Below is a small trained network, with its code and all its weights. Each question gives an input and a class and asks what happens when units are switched off, that is, made to give their printed mean instead of their output.

import numpy as np


def w(rows, s, z=0):
    codes = np.array(rows[::2]) - 128.0
    scale = np.full(codes.shape[1], s)
    scale[-1] = z or s
    return codes * scale


def norm(h):
    return h / np.sqrt((h * h).mean(-1, keepdims=True) + 1e-5)


def f(y):
    return y / 2 * (1 + np.tanh(0.7978845608 * (y + 0.044715 * y**3)))


def log_softmax(a):
    a = a - a.max(-1, keepdims=True)
    return a - np.log(np.exp(a).sum(-1, keepdims=True))


def net(x, mask):
    res = np.array(x, float).reshape(1, 7) / 4 @ E
    u = 0
    for l in range(4):
        y = f(norm(res) @ A[l][:, :-1].T + A[l][:, -1])
        res = res + np.where(mask[u : u + 3], y, B[l][:, -1]) @ B[l][:, :-1]
        u += 3
    return log_softmax(norm(res)[-1] @ U[:, :-1].T + U[:, -1])


A, B = {}, {}
E = w([
[113,205,147,117,124,162,126,179],'x0',
[183,187,149,172,23,82,129,113],'x1',
[144,140,184,147,197,114,77,32],'x2',
[178,90,75,56,70,202,164,62],'x3',
[145,166,199,42,209,83,254,88],'x4',
[83,126,137,72,58,94,95,203],'x5',
[120,130,111,86,117,151,117,81],'x6',
],0.012)
A[0] = w([
[111,26,58,194,104,50,140,73,254],'0.n1',
[177,162,101,106,196,224,51,131,203],'0.n2',
[246,220,158,254,213,148,138,108,57],'0.n3',
],0.0071,0.0063)
B[0] = w([
[193,109,67,154,174,156,97,162,254],'0.n1',
[105,131,9,97,128,89,79,94,209],'0.n2',
[40,138,35,237,163,101,125,62,188],'0.n3',
],0.011,0.0067)
A[1] = w([
[86,174,120,137,135,44,110,204,81],'1.n1',
[247,130,149,181,70,124,50,194,176],'1.n2',
[150,159,153,197,126,133,114,94,2],'1.n3',
],0.011,0.0068)
B[1] = w([
[32,104,123,194,211,223,63,247,173],'1.n1',
[160,161,122,161,99,192,100,63,255],'1.n2',
[75,162,185,185,164,127,120,144,131],'1.n3',
],0.014,0.008)
A[2] = w([
[125,136,170,78,206,121,144,69,246],'2.n1',
[64,168,194,118,95,136,73,250,182],'2.n2',
[177,57,139,103,80,181,212,161,1],'2.n3',
],0.012,0.0027)
B[2] = w([
[234,55,155,215,32,245,180,109,250],'2.n1',
[90,105,29,115,133,222,117,105,253],'2.n2',
[112,248,90,63,183,138,88,134,179],'2.n3',
],0.012,0.0056)
A[3] = w([
[119,123,172,154,127,52,84,117,3],'3.n1',
[88,56,149,93,157,6,166,241,126],'3.n2',
[93,64,104,108,89,111,187,188,118],'3.n3',
],0.015,0.0077)
B[3] = w([
[89,155,134,130,95,184,153,66,106],'3.n1',
[92,203,71,199,101,249,123,87,168],'3.n2',
[118,186,81,146,206,181,79,142,255],'3.n3',
],0.016,0.00095)
U = w([
[126,106,223,41,63,3,6,198,8],'0',
[242,31,124,144,48,202,83,61,205],'1',
[173,168,222,23,119,151,222,115,87],'2',
[18,55,244,52,117,14,64,247,1],'3',
[52,181,190,246,187,62,154,68,178],'4',
[80,141,171,159,54,23,104,85,6],'5',
[48,68,41,134,249,221,57,247,202],'6',
[104,234,77,46,17,120,91,111,105],'7',
],0.014,0.013)

Each question gives the input, the list of numbers given to net, and the class t.
The units are the neurons (one row each of A and B). Each row of codes is followed by its name. A weight is (code - 128) times the scale printed after its matrix; where a second scale follows, it is the last column's (A, B and U).
mask holds one flag per neuron, layer by layer. A switched-off neuron (its flag False) gives its mean, the last column of its row in B, instead of its output. The means were averaged over made-up inputs and are rounded, as every weight is.
A unit's drop is (log p(t) with every unit on - log p(t) with that unit switched off) / (log p(t) with every unit on - log p(t) with every unit switched off).
The circuit of an input: a set's keep is (log p(t) with only the set's units on - log p(t) with every unit switched off) / (log p(t) with every unit on - log p(t) with every unit switched off). Starting from all 12 units, units are removed one at a time, each time the one whose removal leaves the highest keep (on an exact tie, the one counted first), for as long as the keep stays at least 0.8.
circuit, biggest first: the units of the circuit, biggest drop first
top k neurons: the k neurons with the biggest drops, biggest first
drop when u is switched off: that unit's drop, to one decimal
input [-8,7,-8,8,5,4,5], class 7: top 2 neurons : (2.n3; 2.n1)
input [-8,7,-4,6,8,-5,-1], class 2: top 2 neurons : (2.n3; 1.n2)
input [-4,8,6,2,3,1,-5], class 4: circuit, biggest first : (0.n3; 1.n3)
input [-3,-3,1,-3,3,-8,-1], class 1: top neuron : (2.n1)
input [2,-3,3,-2,7,1,-8], class 1: top 2 neurons : (2.n1; 0.n2)
input [1,-3,8,-2,1,0,-8], class 4: circuit, biggest first : (2.n2; 0.n1)
input [1,8,-3,-4,-2,3,-7], class 6: top 2 neurons : (1.n1; 2.n1)
input [5,-6,3,4,1,-7,-6], class 1: top 3 neurons : (2.n1; 1.n1; 0.n1)
input [0,-4,1,-2,-1,-3,7], class 1: circuit, biggest first : (1.n1; 2.n1)
input [-1,7,2,-5,-3,-2,-5], class 4: top 2 neurons : (0.n3; 1.n2)
input [8,6,7,3,4,-8,3], class 4: top 3 neurons : (0.n3; 1.n3; 2.n2)
input [-7,-3,-8,-1,8,-5,-7], class 2: top 3 neurons : (1.n1; 2.n3; 2.n1)
input [5,-2,-3,2,3,-2,8], class 1: top 3 neurons : (2.n1; 1.n1; 0.n2)
input [-7,8,-5,-8,2,6,-6], class 6: circuit, biggest first : (1.n1)
input [1,3,3,-7,7,1,-3], class 6: top 2 neurons : (1.n1; 2.n2)
input [3,-5,4,2,7,8,4], class 1: drop when 2.n1 is switched off : 1.0
input [7,-8,3,4,8,-3,-1], class 1: drop when 2.n1 is switched off : 1.1
input [1,0,-5,0,-3,-5,-5], class 1: drop when 1.n2 is switched off : 0.4
